Here is a tiny trained network, its code and every weight. The questions are about switching its units off for an input and a target symbol, where a switched-off unit gives its printed mean instead of its output.

import numpy as np


def w(rows, s, z=0):
    codes = np.array(rows[::2]) - 128.0
    scale = np.full(codes.shape[1], s)
    scale[-1] = z or s
    return codes * scale


def norm(h):
    return h / np.sqrt((h * h).mean(-1, keepdims=True) + 1e-5)


def f(y):
    return np.maximum(y, 0)


def softmax(a):
    e = np.exp(a - a.max(-1, keepdims=True))
    return e / e.sum(-1, keepdims=True)


def log_softmax(a):
    a = a - a.max(-1, keepdims=True)
    return a - np.log(np.exp(a).sum(-1, keepdims=True))


def net(x, mask):
    ids = ['γδζθλξσψ'.index(c) for c in x.split()]
    T = len(ids)
    res = E[ids] + P[:T]
    u = 0
    for l in range(2):
        r = norm(res)
        for j in range(3):
            rows = slice(3 * j, 3 * j + 3)
            q, k, v = (r @ M[l][rows].T for M in (Q, K, V))
            z = softmax(np.where(np.tri(T) > 0, q @ k.T / 3**0.5, -1e9)) @ v
            o = O[l][rows]
            res = res + np.where(mask[u + j], z, o[:, -1]) @ o[:, :-1]
        u += 3
        y = f(norm(res) @ A[l][:, :-1].T + A[l][:, -1])
        res = res + np.where(mask[u : u + 4], y, B[l][:, -1]) @ B[l][:, :-1]
        u += 4
    return log_softmax(norm(res)[-1] @ U[:, :-1].T + U[:, -1])


Q, K, V, O, A, B = {}, {}, {}, {}, {}, {}
E = w([
[198,121,168,108,116,70],'γ',
[167,163,61,143,140,156],'δ',
[170,77,107,89,115,190],'ζ',
[68,137,13,135,120,112],'θ',
[123,132,144,218,174,79],'λ',
[146,133,129,205,4,126],'ξ',
[89,102,101,205,145,180],'σ',
[95,127,142,100,188,139],'ψ',
],0.021)
P = w([
[46,168,183,4,28,135],'0',
[129,212,174,124,115,242],'1',
[142,178,164,118,116,227],'2',
[140,180,138,144,145,206],'3',
[153,158,125,144,150,194],'4',
[160,137,114,146,151,185],'5',
[174,120,101,148,156,170],'6',
[172,99,94,155,158,157],'7',
[183,84,76,159,157,141],'8',
[195,59,57,164,155,130],'9',
[193,52,39,172,155,110],'10',
[206,29,15,189,152,91],'11',
],0.011)
Q[0] = w([
[226,139,128,149,153,163],'0.h0',
[142,128,139,117,218,150],'0.h0',
[124,125,201,117,98,40],'0.h0',
[166,102,115,159,92,160],'0.h1',
[149,116,96,110,215,123],'0.h1',
[116,131,151,126,179,189],'0.h1',
[198,141,148,117,253,181],'0.h2',
[174,140,210,146,86,100],'0.h2',
[94,182,128,61,104,161],'0.h2',
],0.049)
K[0] = w([
[146,81,104,150,109,89],'0.h0',
[134,86,147,158,180,153],'0.h0',
[120,177,202,71,154,122],'0.h0',
[89,68,108,150,143,104],'0.h1',
[176,64,94,134,180,120],'0.h1',
[124,111,149,117,197,144],'0.h1',
[163,60,115,122,252,114],'0.h2',
[146,147,198,134,105,74],'0.h2',
[78,191,175,72,122,151],'0.h2',
],0.045)
V[0] = w([
[32,73,133,165,133,142],'0.h0',
[127,103,150,110,216,186],'0.h0',
[149,146,99,56,215,87],'0.h0',
[62,19,141,177,106,190],'0.h1',
[100,89,168,90,228,132],'0.h1',
[108,135,140,197,168,123],'0.h1',
[119,149,218,133,161,62],'0.h2',
[103,116,118,157,173,208],'0.h2',
[2,119,33,66,133,153],'0.h2',
],0.036)
O[0] = w([
[120,129,161,169,152,197,126],'0.h0',
[170,52,134,147,174,130,94],'0.h0',
[85,53,135,149,132,75,34],'0.h0',
[212,142,165,180,162,184,211],'0.h1',
[153,88,99,134,62,137,78],'0.h1',
[124,172,103,180,112,116,187],'0.h1',
[131,97,158,150,37,107,2],'0.h2',
[134,124,97,177,143,169,224],'0.h2',
[89,79,4,116,157,106,101],'0.h2',
],0.029,0.018)
A[0] = w([
[139,166,33,202,106,166,52],'0.n0',
[143,147,213,141,90,209,188],'0.n1',
[202,61,141,1,154,131,2],'0.n2',
[167,88,212,125,26,76,54],'0.n3',
],0.04,0.0061)
B[0] = w([
[210,79,161,84,166,124,248],'0.n0',
[115,115,38,146,114,84,251],'0.n1',
[137,156,211,206,63,165,142],'0.n2',
[145,127,162,139,254,76,198],'0.n3',
],0.041,0.028)
Q[1] = w([
[151,84,132,108,158,255],'1.h0',
[105,50,80,210,113,101],'1.h0',
[88,135,125,2,111,34],'1.h0',
[171,40,27,92,197,134],'1.h1',
[25,191,64,75,116,112],'1.h1',
[99,80,96,202,179,37],'1.h1',
[204,133,75,137,113,148],'1.h2',
[149,133,126,181,44,128],'1.h2',
[98,186,158,85,108,48],'1.h2',
],0.035)
K[1] = w([
[197,68,89,79,232,184],'1.h0',
[117,43,121,182,128,80],'1.h0',
[18,153,191,22,71,71],'1.h0',
[217,161,58,108,255,116],'1.h1',
[16,115,58,15,68,111],'1.h1',
[104,89,113,199,165,27],'1.h1',
[177,156,129,193,201,63],'1.h2',
[176,108,122,153,35,122],'1.h2',
[52,148,133,52,74,126],'1.h2',
],0.031)
V[1] = w([
[165,213,117,68,78,87],'1.h0',
[160,158,141,83,166,176],'1.h0',
[196,114,148,57,214,191],'1.h0',
[165,67,246,177,120,51],'1.h1',
[132,60,34,91,88,197],'1.h1',
[37,176,204,93,90,251],'1.h1',
[111,163,52,85,97,74],'1.h2',
[86,109,119,182,31,162],'1.h2',
[196,132,74,80,109,95],'1.h2',
],0.024)
O[1] = w([
[149,44,109,80,153,153,132],'1.h0',
[82,88,184,96,121,128,173],'1.h0',
[33,135,212,129,95,100,211],'1.h0',
[173,242,93,179,87,135,106],'1.h1',
[43,104,215,100,180,161,112],'1.h1',
[250,80,140,149,216,200,5],'1.h1',
[151,53,163,151,182,140,142],'1.h2',
[141,174,178,86,159,66,39],'1.h2',
[82,67,99,134,126,116,154],'1.h2',
],0.019,0.027)
A[1] = w([
[117,115,192,78,123,173,92],'1.n0',
[218,1,87,134,7,162,45],'1.n1',
[157,183,183,150,59,174,111],'1.n2',
[163,120,239,102,135,37,3],'1.n3',
],0.062,0.0063)
B[1] = w([
[131,183,121,143,72,86,172],'1.n0',
[165,46,57,34,3,245,252],'1.n1',
[96,36,136,153,128,108,158],'1.n2',
[176,86,224,50,154,77,226],'1.n3',
],0.055,0.03)
U = w([
[166,105,185,73,142,83,140],'γ',
[60,58,177,208,82,148,56],'δ',
[157,80,68,83,51,176,171],'ζ',
[51,85,42,78,201,105,1],'θ',
[145,143,33,178,104,59,119],'λ',
[168,143,122,174,196,214,109],'ξ',
[115,244,90,54,135,161,99],'σ',
[8,184,173,152,92,182,197],'ψ',
],0.011,0.0022)

Each question gives the input, a string of symbols that net reads in full, and the target symbol t.
The units are the heads (3 rows each of Q, K, V and O) and the neurons (one row each of A and B). Each row of codes is followed by its name. A weight is (code - 128) times the scale printed after its matrix; where a second scale follows, it is the last column's (O, A, B and U).
mask holds one flag per unit, layer by layer, with each layer's heads first. A switched-off unit (its flag False) gives its mean, the last column of its rows in O or B, instead of its output. The means were averaged over made-up inputs and are rounded, as every weight is.
A unit's drop is (log p(t) with every unit on - log p(t) with that unit switched off) / (log p(t) with every unit on - log p(t) with every unit switched off).
The circuit of an input: a set's keep is (log p(t) with only the set's units on - log p(t) with every unit switched off) / (log p(t) with every unit on - log p(t) with every unit switched off). Starting from the 12 units with the biggest drops (on a tie, the unit counted first), units are removed one at a time, each time the one whose removal leaves the highest keep (on an exact tie, the one counted first), for as long as the keep stays at least 0.8.
circuit, biggest first: the units of the circuit, biggest drop first
k most important neurons: the k neurons with the biggest drops, biggest first
k most important neurons of layer l: the k neurons of layer l with the biggest drops, biggest first
which heads matter: for each layer, one digit per head in row order, 1 if its drop is at least 0.15 and else 0, layers parted by /
drop when u is switched off: that unit's drop, to one decimal
input σ ζ ξ ζ, target σ: circuit, biggest first : [1.n1; 0.h0]
input γ ξ δ δ θ δ δ, target ψ: which heads matter : 001 / 000
input ζ γ δ, target δ: circuit, biggest first : [0.h1; 0.n2; 1.n2]
input λ δ σ ψ λ ζ δ λ θ ζ, target γ: circuit, biggest first : [1.n1]
input ψ σ δ λ θ λ ζ θ ζ, target ψ: 4 most important neurons : [1.n1; 1.n3; 0.n3; 0.n0]
input ξ δ ζ δ δ ξ, target σ: which heads matter : 110 / 000
input λ δ γ σ θ ζ, target ξ: circuit, biggest first : [0.h1; 1.n1; 1.n3]
input ζ λ γ σ σ ξ, target ξ: 2 most important neurons of layer 1 : [1.n1; 1.n2]
input ψ δ λ ξ ζ δ γ ξ ξ λ δ, target σ: circuit, biggest first : [0.h0; 1.n1]
input ψ λ γ λ θ θ ψ θ ξ ζ, target σ: circuit, biggest first : [0.h0; 1.n1]
input δ θ δ γ σ ξ δ γ δ, target θ: circuit, biggest first : [0.h1; 1.n1; 1.n3]
input ζ δ ζ δ θ ζ ξ δ γ λ ξ ξ, target ξ: 3 most important neurons : [0.n1; 0.n3; 1.n1]
input γ δ ψ ψ γ λ σ ξ, target λ: 2 most important neurons of layer 0 : [0.n0; 0.n3]
input σ ξ θ, target θ: circuit, biggest first : [0.h2]
input δ λ γ δ θ ζ σ γ ξ δ, target σ: which heads matter : 100 / 000
input θ ζ λ θ ξ γ γ ξ δ ξ, target θ: 3 most important neurons : [0.n1; 1.n1; 0.n0]
input ξ λ ξ λ ζ γ ξ γ ζ λ ζ θ, target θ: circuit, biggest first : [0.h2; 1.n1]
input ψ ξ ψ δ ψ θ λ ψ ξ, target ψ: 4 most important neurons : [0.n0; 1.n1; 1.n2; 1.n3]
input ψ ξ ζ δ δ, target δ: 2 most important neurons of layer 0 : [0.n2; 0.n1]
input δ ξ θ ξ λ ζ θ ζ, target ψ: 4 most important neurons : [1.n1; 1.n3; 0.n3; 1.n0]
input σ δ ζ ξ ξ ζ ξ ξ θ ζ θ δ, target ψ: 2 most important neurons of layer 1 : [1.n1; 1.n3]
input ξ γ γ θ γ γ ξ σ σ ζ ξ σ, target ξ: most important neuron : [1.n1]
input λ σ σ δ δ λ θ γ δ δ, target θ: which heads matter : 111 / 000
input ψ θ ξ ξ σ δ ψ θ θ ψ σ γ, target γ: 2 most important neurons : [0.n3; 1.n3]
input γ θ ψ λ θ δ θ ψ θ ψ γ ξ, target λ: 3 most important neurons : [0.n0; 1.n1; 0.n3]
input λ γ δ ζ, target δ: 3 most important neurons : [0.n2; 1.n2; 1.n1]
input δ γ δ ζ ζ ξ, target γ: most important neuron : [0.n3]
input σ ψ ξ, target δ: 3 most important neurons of layer 1 : [1.n2; 1.n1; 1.n3]
input σ λ λ θ ξ λ θ γ γ, target γ: 2 most important neurons : [1.n3; 0.n3]
input σ ξ ξ ψ ψ θ ξ θ σ ζ, target ξ: drop when 1.n1 is switched off : 0.2
